
[[ 176   36   33 -112  -29  -46  172  -98 -172  -36 -100 -129  133   18
    33   21  -28  -45  201]
 [-281   67 -235  -92 -426  -36  -99 -225   95 -103  133  -54  228   80
   -68  285 -265 -312   74]
 [  21  105 -150 -130 -349  -59   78 -255  -51 -106   40 -151  272  115
   -50  163 -272 -250  197]
 [-187  -34 -132  -60    1 -135  -23  173  -49 -210   37   65    1    9
   -68   95 -227 -200  -57]
 [ 299  127  190  -87  267   49  325  120  -87  260 -250   86 -247 -170
   113 -155  381  172   70]
 [-221  153 -156  -36  133 -139   68  535  211   51   15  417 -485 -118
  -108  -74   16 -135 -371]
 [-196  -89 -126  -29  198 -131  -37  302  -84 -262   -3  151  -94  -61
   -61   75 -237 -169 -117]
 [-580 -171 -159   49  327  -97 -219  525   78 -219   70  394 -328 -205
   -59  137  -80 -138 -354]
 [ -96  260 -152  -81    2 -183  161  536  236  110   39  369 -495  -53
  -131 -149   19 -137 -349]
 [ -36  180   36  -73 -135  182  113 -219  154  364  -90   88 -118 -165
   118  117  371   46  100]
 [ 189   71   94  -85  121   66  222  -53  -97  140 -171    6  -53 -123
    92   -4  178   54  137]
 [ -82  241 -241 -133 -483  -72   71 -159  174   41  100    4   87  100
  -100  145 -206 -298   37]
 [   3   34  -77 -124 -327  -58   28 -308 -119 -123   40 -230  349  127
   -16  182 -188 -193  246]
 [  90  -84  193  -39  277   92  128  -69 -210   87 -197  -52    9 -173
   159   39  305  164  198]
 [ -93 -319  118   23  378  224  -55 -289 -327 -126 -229 -109  248 -265
   225  291   78   87  300]
 [ -91  138 -100 -117 -454   51   20 -416   51   65   49 -146  267   58
    19  232  -44 -172  224]
 [-266 -303   94   30  259  262 -156 -358 -229  -72 -164  -79  261 -276
   224  382  141   70  292]
 [ 270  119  152  -99  136   28  276   21 -100  215 -198   13 -134 -115
   100 -102  305  129  125]
 [ 255   61  185  -85  267    7  270  123 -145  163 -211   36 -172 -129
   101 -137  325  173   96]
 [-156   73 -215  -95 -268  -64  -15 -109   39 -116   61    8  126   42
   -71  184 -287 -276   38]
 [-206  553 -311 -153 -689  -88  111   71  576  392  209  298 -342   74
  -164   22   59 -308 -268]
 [  63   59    3  -91  -94   88  117 -253  -48   97 -103  -71  112  -78
    82  127   68  -43  203]
 [ -65  305 -216 -154 -591  -56   90 -242  210  117  124  -31  103  123
   -93  133 -138 -286   64]
 [  14   99  -93 -138 -369  -87   59 -239  -57  -68   63 -181  264  142
   -33  140 -156 -192  203]
 [ -10  -21   86  -23  152  204   86 -193  -58  167 -188   37  -20 -231
   164  150  255   85  162]
 [ 159  -92  212  -55  348   64  169   12 -257   73 -232  -35  -35 -172
   156  -23  297  181  180]
 [-637  295 -288   14  -64  -21  -93  598  629  306  154  719 -779 -248
  -127   37  205 -191 -630]
 [ 135  287   51 -100 -117  111  256  -67  182  433 -120  141 -254 -139
    75  -40  400   69   28]
 [-108  439 -297 -160 -735  -63  100 -199  395  238  183   80  -32  134
  -131  119 -100 -332  -41]
 [  77  154   83 -101  -97   53  170  -99   25  241  -76    5  -73  -62
    80   11  299   57  116]
 [-493  236 -267    7   96  -81  -27  705  500  202   94  695 -776 -228
  -133  -40  100 -180 -625]
 [ -68 -182   59  -43   76  112  -31 -319 -250 -126 -113 -171  306  -97
   131  254  -17   -8  295]
 [-745 -167 -231   80  265    5 -299  440  195 -163   81  474 -345 -279
   -42  257 -102 -197 -395]
 [-234  168 -263 -120 -564  -20  -56 -331  153  -23  142  -73  251  109
   -70  292 -251 -333  111]
 [-685 -289 -211   70  156    5 -356  117   -5 -351   99  188   40 -181
    -5  385 -282 -243 -142]
 [ 242  118  199  -87  209   20  287  121  -81  250 -197   62 -239 -135
   106 -141  416  180   66]
 [  58   -7  155  -58  168  111  128  -88 -111  155 -162   -2  -38 -163
   146   50  310  124  155]
 [ -10  255   36  -86 -187  155  160 -160  227  431  -67  127 -188 -146
    97   63  421   49   48]
 [  43  -92   38  -97  -64  -10   42 -262 -253 -148  -73 -237  321   29
    53  170  -76  -60  306]
 [-104  304 -259 -135 -530  -52   75 -153  248  106  121   61   16   94
  -111  135 -168 -303  -11]
 [ 113  296 -163 -162 -349 -164  211   37  124   68   41   41  -60  120
  -116  -39 -139 -229  -16]
 [ 105  529   20 -131 -342   93  322   18  444  691  -51  280 -494 -110
    28 -138  594   67 -110]
 [  86  340 -160 -173 -518 -146  181  -78  159  112   93  -31   26  179
  -114   -4  -99 -240   37]
 [  26  267 -161 -155 -321 -196  158  120  121   30   83   60  -84  141
  -131  -42 -137 -231  -67]
 [-103   71 -135  -95 -103 -156   45  173    2 -137   58   77  -33   49
   -91   41 -187 -197  -69]
 [-362  158 -139   -9  271 -196   33  840  305   87   61  595 -753 -185
  -132 -159  146  -85 -573]
 [ -29   78 -180 -117 -324  -46   33 -259  -42 -127   36 -122  275   80
   -49  203 -315 -264  176]
 [ 115  268 -159 -164 -309 -181  202   66   77   13   40   17  -37  127
  -125  -45 -166 -220   -7]
 [  76  -30  151  -70  143   72  128  -91 -159   86 -153  -54   14 -121
   128   55  265  116  184]
 [  20  649 -214 -191 -630 -212  295  313  535  440  177  305 -507  157
  -205 -214  177 -219 -320]
 [-345  297 -286  -92 -492  -52  -42   29  388  155  193  229 -169   32
  -122  153  -60 -294 -185]
 [-209 -234   85   21  205  274 -104 -376 -181   -3 -166  -65  219 -268
   219  344  150   61  274]
 [ -74  330 -205 -167 -689  -47   77 -323  219  154  155  -81  149  168
   -72  161  -83 -277  117]
 [ -45  -82 -137  -86 -114  -73   -8 -172 -196 -295    6 -160  328   66
   -34  203 -378 -236  196]
 [   5  239   59  -79 -152  161  168 -144  198  429  -84  125 -202 -162
   114   47  445   71   47]
 [-178  261 -264 -124 -598  -55    0 -227  235   64  154    0  112  112
   -99  197 -196 -321   34]
 [ 286  129  144  -95  183   29  299   67  -89  214 -218   47 -184 -122
    89 -122  298  130   96]
 [  10  173   42  -73 -108  153  139 -183  108  332 -110   67  -96 -150
   119   83  329   49  112]
 [ 167  124  131  -64  178  149  242  -21    6  307 -220  118 -216 -227
   143  -35  378  154   77]
 [  26  114   26  -69  -24  123  140 -134   50  233 -120   65  -80 -148
    92   81  235   30  102]
 [  30  -32   46  -54   79  128   88 -221 -121   76 -159  -38  110 -151
   127  150  102   17  206]
 [ 157 -122  180  -47  372   70  154   -2 -282    0 -238  -45   12 -189
   147   11  207  155  193]
 [-445  -43 -180   22  186  -85 -113  431  127 -119   61  365 -321 -157
   -73  107  -98 -181 -319]
 [ 174  164  128  -73  125   95  256   44   32  331 -186  128 -258 -187
   108  -76  406  144   40]
 [-165  -61  -82  -65 -234  144  -82 -501  -75  -57  -21 -175  388  -46
    88  359 -107 -151  308]
 [  52  273   44  -81 -145  166  204 -133  203  452 -107  146 -223 -166
   107   28  423   64   46]
 [-307   57 -128   -3  285 -165   12  696  168  -35   15  471 -555 -161
  -112  -95   22  -98 -435]
 [-581   37 -206   36  214  -80 -139  624  313    7   94  567 -584 -233
   -91   68   48 -154 -507]
 [-106  -19  -58  -82 -281   70  -32 -429  -86  -54   10 -194  351   15
    58  288  -83 -141  287]
 [ 102  439   -3 -140 -388   63  260 -106  319  526  -11  137 -272  -33
    29  -56  428    3  -13]
 [ 314  129  198  -94  271   21  327  153  -84  269 -243   92 -268 -156
   105 -181  398  193   62]
 [ 162  206  112  -78   76  115  266    7   87  386 -185  154 -270 -188
   107  -58  419  129   35]]

[ 129 -265 -216   44  286  -63  187 -324  259  -17 -196  214  -99 -138
 -418 -229  567 -102  143 -155    4  181  296 -250 -171]	7
[-141  399  273 -205  -90 -127  -53  342 -237  -57  152   77  194 -144
  156   28 -133  207 -240  176    6  136 -376  111  124]	69
[ -23   96   -4   55  -63  -85  -52   43 -114  -71   65 -183   40  -30
  -56  125  -81 -164   93  -13 -155 -192   21  -97 -118]	46
[  51   55   78 -169    5  -89  129  -76 -238  -18   31  175   -9 -129
  156   14  -47   41 -232   19  134  189  -52  104  167]	58
[ 120 -144  -95   60  115   50   12 -265 -182  -10 -115  -60 -187  -55
   98  125 -144 -202   -9   -5  -58  -34  254    0  -22]	68
[  23  -11  -34  117  226  154 -206  -75 -105  -21 -205 -154 -170  -73
   59  131 -206 -100   41  143 -240  -42  188  -22 -136]	2
[ -50  184  119 -209 -176 -246  212   85 -274   -7  210   57  160  -99
  111    5  -46    9 -159  -23  182   13 -224   37  128]	4
[  -5   60  -10  -95  -11 -288  211   51  265 -112  107  277  210 -158
 -504 -265  672   44   84 -179   46  183  -86 -254  -95]	67
[ -91  215  108 -142  122 -186   43  236  277 -102   16  330  218 -212
 -429 -296  602  258  -21   11  -23  334 -218 -173  -82]	26
[ 105 -129 -102  105  259   76  -87 -183   87  -66 -211   69 -163 -109
 -182   -9  172  -82   65   15 -175  113  265 -107 -132]	3
[-248  518  327  -64  309  156 -477  570   43  -79 -172   49  122 -204
  -10  -49  -70  437 -147  460 -346  289 -382   49 -108]	49
[-233  503  331 -288 -114 -193    7  465 -246  -20  208   80  296 -163
  167  -39 -110  298 -272  197   83  143 -548  107  128]	41
[ -51  115    6  -82   19 -242  145  111  204  -87   76  184  197 -144
 -419 -218  525   61   79 -102   -3  128 -123 -224 -121]	66
[  62   10   42  -96   83  -17   51 -110 -193  -21  -44  122  -73 -120
  123   30  -57    3 -166   43   47  158   39   73  103]	59
[  82   -4   57 -113   85  -18   55 -124 -196  -28  -51  180  -89 -133
  136   26  -45   21 -209   48   66  213   44  100  141]	18
[  14   -1  -31  116  245  142 -202  -51  -50  -29 -211 -124 -145  -83
   -1   98 -130  -70   59  144 -255  -12  165  -51 -157]	33
[  81  -83  -58  108  191  134 -145 -171 -140  -32 -181 -108 -197  -64
   79  142 -186 -146   13   88 -185  -22  244   -4  -82]	12
[ -39  170  100   55  191  132 -295  143  -72  -75 -151  -67  -62 -111
   41  104 -161   60  -45  226 -276   69    0   16  -86]	22
[ 118 -156 -128   84  220   18   -4 -214  132  -67 -180  100 -122 -109
 -255  -57  278 -102   93  -52 -127  112  268 -152 -133]	6
[ 120 -166 -138  162  211  119 -112 -249  -42  -46 -209 -108 -214  -55
  -51  115  -59 -211  103   17 -211  -43  342  -83 -142]	53
[  24   68   73 -112   86   -7   28  -48 -220   -4  -38  101  -52 -125
  169   35 -113   37 -197   90   51  158  -26   99  111]	56
[  -7  118  101 -178  -62 -153  155    5 -246   -7  103  108   67 -115
  129    3  -45   35 -194    8  149  110 -138   70  140]	35
[  48   -2   -5   39  140   83 -102 -102 -174  -22 -125  -68 -135  -77
  123  119 -197  -93  -44  101 -122    6  129   30  -29]	15
[ 225 -324 -191  -61  -41 -155  394 -518 -239   20   19   93 -161  -47
   69   40   51 -318  -50 -250  247  -11  307  -25  114]	51
[-131  214   82 -113  124 -204   68  247  267  -59   21  211  244 -185
 -442 -295  568  201   57    2  -29  214 -234 -221 -156]	30
[  66  -71  -98   -7 -152 -181  208 -184 -238   -9  130 -150    3   -7
   27  117  -83 -298   65 -160   56 -227  108  -81  -21]	64
[ 179 -250 -190  -97 -288 -341  532 -432 -269    1  242   16   12   -4
   -8   54  103 -413   23 -382  310 -187  195  -94  101]	14
[  32  -13  -35   86  244   82 -151  -48   64  -59 -189    3 -102 -113
 -137   -5   92  -30   55   86 -205   82  151  -97 -148]	44
